Where the symbols take the elements:
σ: ng->gl, hd->lg, qs->zp, ql->ms, jq->dz, rl->cj, hq->fm, sb->ld, sz->ph, jn->fc, zn->br, fm->hq, mj->pg, rq->sm, zh->dm, sq->hr, mb->lm, jm->hh, lb->fl, fq->rt, rd->mz, rc->qm, sj->rn, dl->qd, dc->mm, zc->gr, ms->ql, sm->rq, rr->dr, tz->bs, gr->zc, pq->lc, mf->lf, mm->dc, dm->zh, zp->qs, fc->jn, pf->mq, qm->rc, mz->rd, jh->cr, tm->sf, gl->ng, jt->mg, ch->gh, lm->mb, nr->fs, nl->gm, cf->dq, sf->tm, lh->gz, cj->rl, gg->hl, hh->jm, mp->bm, tb->cq, lc->pq, hm->gs, dz->jq, mg->jt, mn->ml, qg->fj, gs->hm, gz->lh, fs->nr, md->qt, jf->qp, fl->lb, bg->jp, lf->mf, hl->gg, bm->mp, gh->ch, pg->mj, dr->rr, cr->jh, dq->cf, br->zn, mq->pf, ml->mn, rt->fq, ph->sz, gm->nl, rn->sj, hr->sq, cq->tb, qp->jf, lg->hd, fj->qg, pc->fz, ld->sb, qd->dl, bs->tz, fz->pc, qt->md, jp->bg
ζ: ng->tm, hd->qm, qs->qp, rl->qd, sb->mq, sz->lm, jn->hq, zn->jm, mj->sz, rq->md, zh->jn, sq->lc, mb->gs, jm->nl, lb->pc, fq->ld, rc->lf, sj->zh, dl->bm, sm->qt, pq->gh, mf->hl, dm->fc, zp->jf, fc->fm, pf->dc, qm->mf, jh->cf, tm->bs, gl->sf, jt->ms, ch->gr, lm->hm, nr->lh, nl->jq, cf->bg, sf->tz, lh->mg, cj->dl, hh->gm, mp->rr, tb->fj, lc->ch, mg->ql, mn->ng, qg->fl, gz->jt, fs->gz, jf->sm, fl->fz, bg->rd, lf->gg, bm->dr, gh->zc, pg->ph, cr->dq, dq->jp, br->hh, mq->mm, ml->gl, rt->sb, ph->mb, gm->dz, rn->dm, hr->pq, cq->qg, qp->rq, lg->rc, fj->lb, ld->pf, qd->mp, jp->mz
ε: ng->rc, ql->gr, jq->qt, rl->rt, sb->ph, sz->dm, zn->zp, mj->rn, sq->ml, mb->jn, jm->jf, lb->jp, fq->mj, rd->dz, dl->ld, dc->hm, zc->bs, ms->zc, rr->mm, tz->hl, gr->tz, pq->ng, mm->gs, pf->lm, mz->jq, jh->br, tm->lf, gl->qm, jt->gh, ch->sf, lm->fc, nr->sq, nl->sm, cf->hh, sf->mf, lh->lc, cj->fq, hh->qp, mp->mq, tb->cr, lc->gl, hm->fm, dz->md, mg->ch, mn->lg, qg->cf, gs->hq, gz->pq, fs->hr, fl->bg, bg->gm, bm->pf, gh->tm, pg->sj, dr->dc, cr->zn, dq->jm, br->qs, mq->mb, ml->hd, rt->pg, ph->zh, gm->rq, hr->mn, cq->jh, fj->dq, pc->mz, ld->sz, qd->sb, bs->gg, fz->rd, jp->nl
ω: ng->mn, ql->mg, jq->nl, hq->jn, sb->rt, sz->mj, jn->zh, fm->fc, rq->qp, zh->sj, mb->ph, jm->zn, lb->fj, rd->bg, rc->lg, dl->cj, dc->pf, zc->gh, ms->jt, sm->jf, rr->mp, tz->sf, gr->ch, pq->hr, mf->qm, mm->mq, dm->rn, fc->dm, pf->ld, qm->hd, mz->jp, tm->ng, gl->ml, jt->gz, ch->lc, lm->sz, nl->jm, cf->jh, sf->gl, lh->nr, gg->lf, hh->br, mp->qd, lc->sq, hm->lm, dz->gm, mg->lh, qg->cq, gs->mb, gz->fs, md->rq, jf->zp, fl->qg, bg->cf, lf->rc, hl->mf, bm->dl, gh->pq, dr->bm, dq->cr, mq->sb, ph->pg, gm->hh, qp->qs, fj->tb, pc->lb, ld->fq, qd->rl, bs->tm, fz->fl, qt->sm, jp->dq
α: ng->ph, hd->rn, qs->hd, ql->dr, jq->bs, rl->tb, hq->qt, sb->dq, sz->hh, jn->sm, zn->mn, fm->md, mj->br, rq->mf, zh->jf, sq->fq, mb->nl, jm->ng, lb->jt, fq->jh, rd->gr, rc->zh, sj->zp, dl->qg, dc->rd, zc->mm, ms->rr, sm->lf, rr->pc, tz->hm, gr->dc, pq->sb, mf->fc, mm->mz, dm->qp, zp->lg, fc->rq, pf->bg, qm->dm, mz->zc, jh->sq, tm->mb, gl->sz, jt->mp, ch->pf, lm->gm, nr->cj, nl->tm, cf->lc, sf->lm, lh->dl, cj->cq, gg->hq, hh->gl, mp->lb, tb->fs, lc->ld, hm->dz, dz->tz, mg->bm, mn->pg, qg->lh, gs->jq, gz->qd, fs->rl, md->hl, jf->rc, fl->mg, bg->ch, lf->jn, hl->fm, bm->fl, gh->mq, pg->zn, dr->fz, cr->hr, dq->pq, br->ml, mq->jp, ml->mj, rt->cr, ph->jm, gm->sf, rn->qs, hr->rt, cq->nr, qp->qm, lg->sj, fj->gz, pc->ms, ld->cf, qd->fj, bs->gs, fz->ql, qt->gg, jp->gh
κ: ng->gh, hd->gl, qs->hh, sb->mp, sz->pf, jn->gs, zn->dq, mj->ld, rq->dz, zh->mb, sq->lh, mb->mm, jm->jp, fq->dl, rc->tm, sj->ph, sm->jq, pq->jt, mf->tz, dm->lm, zp->jm, fc->hm, pf->dr, qm->sf, jh->qg, tm->zc, gl->ch, ch->ql, lm->dc, nl->mz, cf->fl, sf->gr, hh->bg, lc->mg, mn->pq, jf->nl, bg->fz, lf->bs, gh->ms, pg->sb, cr->fj, dq->lb, br->cf, mq->rr, ml->lc, rt->qd, ph->mq, gm->rd, rn->sz, hr->gz, qp->gm, lg->ng, ld->bm, jp->pc

The rows follow the links: the fewer symbols apart two elements are, the more alike their rows tend to be.

Row, then element:
15,116,60,-69,117,-1,12,19,18,-262,118,115,86,83,-108,-47,-121,1,38,-14,-66,-97,-121,230,-170,-262,-149,85,-27,-101,-150,12,-174,-157,-123,-74,6,152,13,5,-22 | qt
-13,21,4,-39,80,2,-51,42,-270,-117,182,-68,71,34,-254,-224,-168,15,138,27,-55,-110,95,150,-49,-203,-103,-2,-40,-112,-132,-47,48,-128,-158,18,61,137,41,-45,38 | jf
-15,53,210,-31,47,-99,171,221,15,22,0,-53,28,-15,212,109,-48,18,-111,-180,29,-120,-37,63,-81,-142,147,10,36,-124,-207,175,76,-129,-112,-216,-96,10,94,41,-91 | mf
59,31,99,-18,110,-123,116,146,-17,-136,182,139,-33,95,133,53,28,-20,122,20,-70,-34,75,-7,-57,-255,-164,-42,-138,132,-214,-204,-82,-166,-5,-210,32,-95,48,-43,60 | tm
-9,-53,116,73,10,42,200,39,-63,233,-35,-166,71,14,2,29,-170,49,57,-24,-27,-95,-16,49,-48,49,175,-110,29,-198,-73,304,81,-13,-200,134,-161,77,43,93,-67 | dm
-2,-64,71,-37,74,-92,108,142,-241,22,235,18,-49,30,53,-35,45,-37,119,13,-82,5,197,-92,34,-184,-101,-100,-145,128,-205,-197,61,-172,2,-151,97,-127,55,-49,111 | ng
-121,91,-21,-18,-58,19,-89,-26,-113,-13,-128,-179,9,-117,-135,-167,-131,-16,-198,-113,144,-43,-3,120,41,46,257,57,107,-241,6,233,161,21,-41,45,-4,136,69,6,-59 | hh
-38,119,78,-30,44,21,-11,41,-3,-103,-71,-98,64,-11,-60,-70,-158,33,-130,-121,64,-130,-63,216,-122,-102,131,83,103,-269,-108,258,19,-66,-146,-47,-86,182,73,55,-89 | rq
-19,-121,34,66,87,48,164,31,-293,178,206,-112,42,62,-120,-100,-146,35,251,101,-142,-59,130,-60,-5,-54,-66,-152,-68,5,-114,-26,39,-69,-167,181,14,29,16,-9,79 | sj
9,-153,-180,93,-49,62,-25,-129,-132,167,75,-22,-69,-5,-126,-68,42,32,167,143,-92,87,74,-185,165,205,-113,-91,-55,175,138,-185,47,103,74,159,58,-59,-75,-64,116 | rl
57,113,62,-46,-21,-82,-1,76,321,-92,-149,136,-28,-3,286,191,152,-16,-200,-127,84,-4,-138,39,-43,-13,62,81,45,27,-16,36,-83,24,109,-208,-55,-65,-3,54,-101 | gr
-73,-2,-118,-12,-80,22,-160,-102,-97,79,-121,-127,-28,-154,-130,-105,52,-32,-181,-39,135,93,70,-63,141,227,189,71,38,-36,181,8,168,150,119,76,55,6,-8,-69,17 | cq
-23,-97,-85,-20,-32,-42,-34,37,-160,84,105,-5,-91,-69,16,-47,135,-63,46,57,17,108,203,-225,164,51,-53,-77,-82,188,16,-248,139,-5,140,-7,146,-161,-9,-133,162 | fs
-36,-66,38,91,-16,12,162,24,-215,274,36,-246,29,-23,-31,-24,-117,55,69,-15,-9,-76,91,-30,35,119,177,-116,35,-168,-18,223,168,-21,-158,176,-139,42,16,64,-6 | rn
-26,-89,8,-19,56,-59,97,118,-320,74,230,-87,-57,-38,-31,-129,0,-58,143,0,-45,29,210,-127,82,-97,-25,-107,-110,99,-164,-137,152,-126,9,-50,118,-74,23,-96,127 | mn
-23,2,-32,-19,-99,-82,-61,15,75,113,-147,-34,-122,-119,205,63,183,-57,-203,-84,121,96,49,-161,159,181,166,39,12,129,102,-13,175,120,208,-68,34,-181,28,-21,9 | lh
71,-32,-32,-34,-11,-73,-66,-15,136,-145,40,192,-106,30,146,66,196,-68,-3,51,2,109,40,-130,66,-87,-179,22,-97,239,16,-283,-78,-4,207,-133,120,-141,-15,-79,72 | jt
24,36,-186,-56,-41,12,-290,-141,71,-225,4,163,-14,-6,-118,-57,88,-46,-28,109,26,110,-58,12,40,-13,-191,119,-19,127,130,-197,-115,51,187,12,156,11,-52,-100,25 | lb

Each walk starts at a row. The symbols on each line, taken left to right, move it on to the next element.
Each answer is a row, close to the row of the element it stands for.
start 32,-144,-140,90,-4,85,25,-116,-94,103,115,16,26,97,-109,8,8,33,251,195,-183,83,30,-133,64,95,-194,-141,-89,131,85,-205,-77,45,10,211,23,-39,-67,-24,97
κ ω ε ζ ζ ω κ
136,12,-65,55,-29,39,-76,-118,267,-77,-40,234,26,95,42,130,116,15,109,161,-74,47,-179,-56,-31,22,-252,-10,-12,170,117,-159,-237,88,87,55,-17,-58,-93,28,-16
ε α ε α
58,74,108,-20,70,-84,75,101,144,-185,103,198,21,107,170,100,70,-47,64,-22,-60,-45,-51,24,-114,-289,-198,20,-67,90,-148,-135,-143,-140,16,-221,44,-32,10,29,26
start 27,-145,-22,110,29,93,130,-42,-168,126,194,-32,66,138,-130,3,-104,36,316,160,-181,-5,63,-49,-30,-15,-189,-154,-74,39,-14,-76,-56,-31,-136,202,-12,32,-67,-10,67
α κ ε ω σ α ζ
50,46,178,-44,-4,-107,114,173,142,25,-70,-8,-43,-26,313,109,52,-8,-165,-193,81,-52,-24,9,-50,-67,183,22,32,-45,-154,159,69,-55,19,-215,-117,-71,67,94,-83
α α α ω
-54,3,134,-18,2,-78,139,220,-73,158,-48,-164,-34,-93,229,65,55,-35,-146,-161,102,-72,112,-84,56,0,245,-16,13,-34,-119,141,231,-18,15,-128,-73,-94,78,26,-28
start -63,51,54,-27,8,21,31,51,-169,1,-20,-204,77,-85,-126,-136,-175,12,-114,-122,73,-87,34,143,-41,-46,187,46,69,-275,-96,231,120,-42,-150,13,-57,163,52,38,-37
ζ ω κ ω ω σ ε
-90,-38,-33,-34,50,31,0,16,-359,-15,234,-131,23,-13,-254,-220,-191,9,105,51,-37,-27,199,64,28,-133,-34,-45,-20,-107,-118,-43,91,-118,-112,44,81,93,44,-64,80
κ ε ω α
-53,-60,67,3,106,-48,154,159,-328,83,259,-112,-1,26,-59,-88,-60,-40,134,-28,-74,-39,216,-75,57,-147,-1,-96,-102,27,-212,-80,124,-159,-60,-57,48,-23,68,-43,112
start 46,77,-81,-41,-55,38,-239,-103,175,-283,-46,205,-4,49,-75,-26,77,-25,-56,82,16,73,-112,84,-53,-87,-209,144,-8,78,112,-187,-215,53,138,-42,99,18,-60,-57,-16
σ α σ σ
74,73,24,-40,-53,-71,-44,-2,344,-73,-189,137,-42,-13,255,175,199,-35,-179,-87,95,54,-103,-13,9,42,63,97,46,104,77,3,-63,93,150,-140,-34,-129,-17,26,-78
σ ε α α ω α
24,4,16,-34,28,-101,-4,87,77,-132,142,209,-50,39,117,56,109,-62,68,47,-42,67,37,-104,30,-164,-207,14,-129,204,-64,-270,-65,-64,94,-193,116,-119,-15,-86,83
start 40,-14,-1,73,-89,43,71,-98,290,144,-211,25,43,39,127,194,17,82,-47,16,20,-5,-191,-30,-30,263,95,-17,102,-43,171,192,-69,138,-29,126,-155,-24,-59,97,-105
σ ζ ω ζ ω
93,-65,-83,57,16,90,9,-96,123,-15,75,173,52,170,-29,79,31,58,225,182,-140,33,-114,-33,-45,43,-271,-81,-55,146,102,-180,-212,13,-5,111,18,-30,-89,10,37
σ α ω ζ σ σ α
31,80,86,-53,-65,-112,-2,85,219,19,-170,41,-51,-85,317,151,151,-63,-203,-133,119,11,-23,-63,49,55,180,87,50,36,14,73,59,64,144,-197,-69,-143,34,28,-92
start -50,-103,-11,56,-26,58,122,2,-178,322,-51,-218,-5,-61,-14,17,-51,67,53,2,-10,-22,88,-75,62,217,176,-119,30,-105,57,167,151,81,-102,185,-98,-12,28,66,2
ζ σ κ ε α ζ σ
25,147,40,-49,-13,-6,-95,-16,214,-184,-142,55,61,-19,-9,-19,-55,-25,-199,-88,83,-65,-166,222,-122,-97,88,165,98,-183,11,181,-113,-16,-8,-74,-65,141,19,94,-145
ω κ ω κ α σ
88,27,-14,-44,-16,-64,-87,-1,238,-168,-4,252,-48,77,146,113,180,-59,-28,24,26,69,-79,-33,-22,-92,-202,40,-45,232,43,-214,-142,-19,165,-146,63,-113,-32,-13,33
start -114,10,-102,-5,-54,18,-125,-47,-193,103,-84,-205,-83,-146,-149,-140,-27,-30,-165,-55,99,32,85,-15,119,200,219,69,77,-130,122,103,236,113,41,101,54,49,20,-45,-3
σ α ε σ α σ
-21,-137,-64,65,52,49,113,-41,-278,174,201,-99,7,34,-129,-67,-101,49,262,120,-115,31,140,-96,59,89,-86,-147,-79,55,-13,-61,59,-16,-78,199,34,-26,-33,-38,110
α ζ α ω α σ ζ
-16,-38,9,75,-43,102,164,-33,-9,274,-106,-164,43,-15,43,89,-93,111,8,-32,-24,-64,-52,-28,-26,198,182,-99,67,-127,50,233,102,48,-128,189,-183,-7,-28,108,-58
start -107,10,21,-25,1,-4,31,44,-260,78,25,-251,22,-120,-140,-149,-193,2,-67,-94,66,-59,111,75,30,16,216,5,57,-209,-84,212,206,-44,-121,58,-4,130,54,5,-16
α κ ε κ ω ε
-40,-3,162,-21,37,-91,216,196,-119,145,54,-171,-7,-73,147,28,-65,-9,-64,-179,74,-88,113,-11,-34,-67,210,-48,6,-116,-189,197,159,-99,-79,-135,-92,-7,104,26,-50
σ α ζ σ ζ α
7,145,140,-34,56,13,-12,3,122,-168,-91,15,71,30,3,-17,-128,47,-122,-88,44,-108,-153,232,-154,-177,78,138,68,-221,-111,224,-77,-57,-92,-68,-99,183,61,78,-130
start -32,127,50,-78,-16,12,-119,-3,45,-117,-133,-53,62,-119,-42,-57,-89,21,-230,-108,138,-67,-115,231,-38,-15,178,149,90,-234,8,253,10,-9,-62,-39,-78,152,48,44,-122
α ζ σ σ
32,108,142,-21,35,-78,83,115,277,-59,-111,77,40,12,285,157,60,11,-158,-144,92,-97,-146,43,-126,-98,106,75,36,-35,-126,116,-65,-44,-5,-203,-113,-54,76,108,-103
ω ζ ε σ σ
23,97,192,-11,53,-86,128,168,139,-59,-51,27,54,50,220,123,-21,31,-108,-169,35,-130,-116,112,-139,-180,119,35,32,-155,-157,174,-38,-103,-61,-206,-121,13,85,81,-110
start -38,-105,-106,59,-96,42,-27,-157,-7,258,-160,-115,-45,-85,-5,27,66,28,-23,11,41,97,37,-179,149,335,149,-56,38,52,219,36,134,184,74,183,-16,-99,-38,-29,-8
ε σ α ε ε σ α
-59,-35,116,-18,37,-88,166,204,-261,167,59,-190,-19,-101,57,-36,-63,-10,-43,-133,25,-71,176,-47,33,-31,197,-77,1,-99,-166,187,224,-113,-90,-27,-37,1,109,5,24
α κ σ α ε κ
1,76,-19,-37,78,29,-123,-38,-98,-296,150,83,46,59,-250,-161,-109,-1,96,69,-39,-57,-22,195,-88,-246,-227,120,-47,-70,-104,-119,-132,-98,-44,-19,81,154,28,-69,2
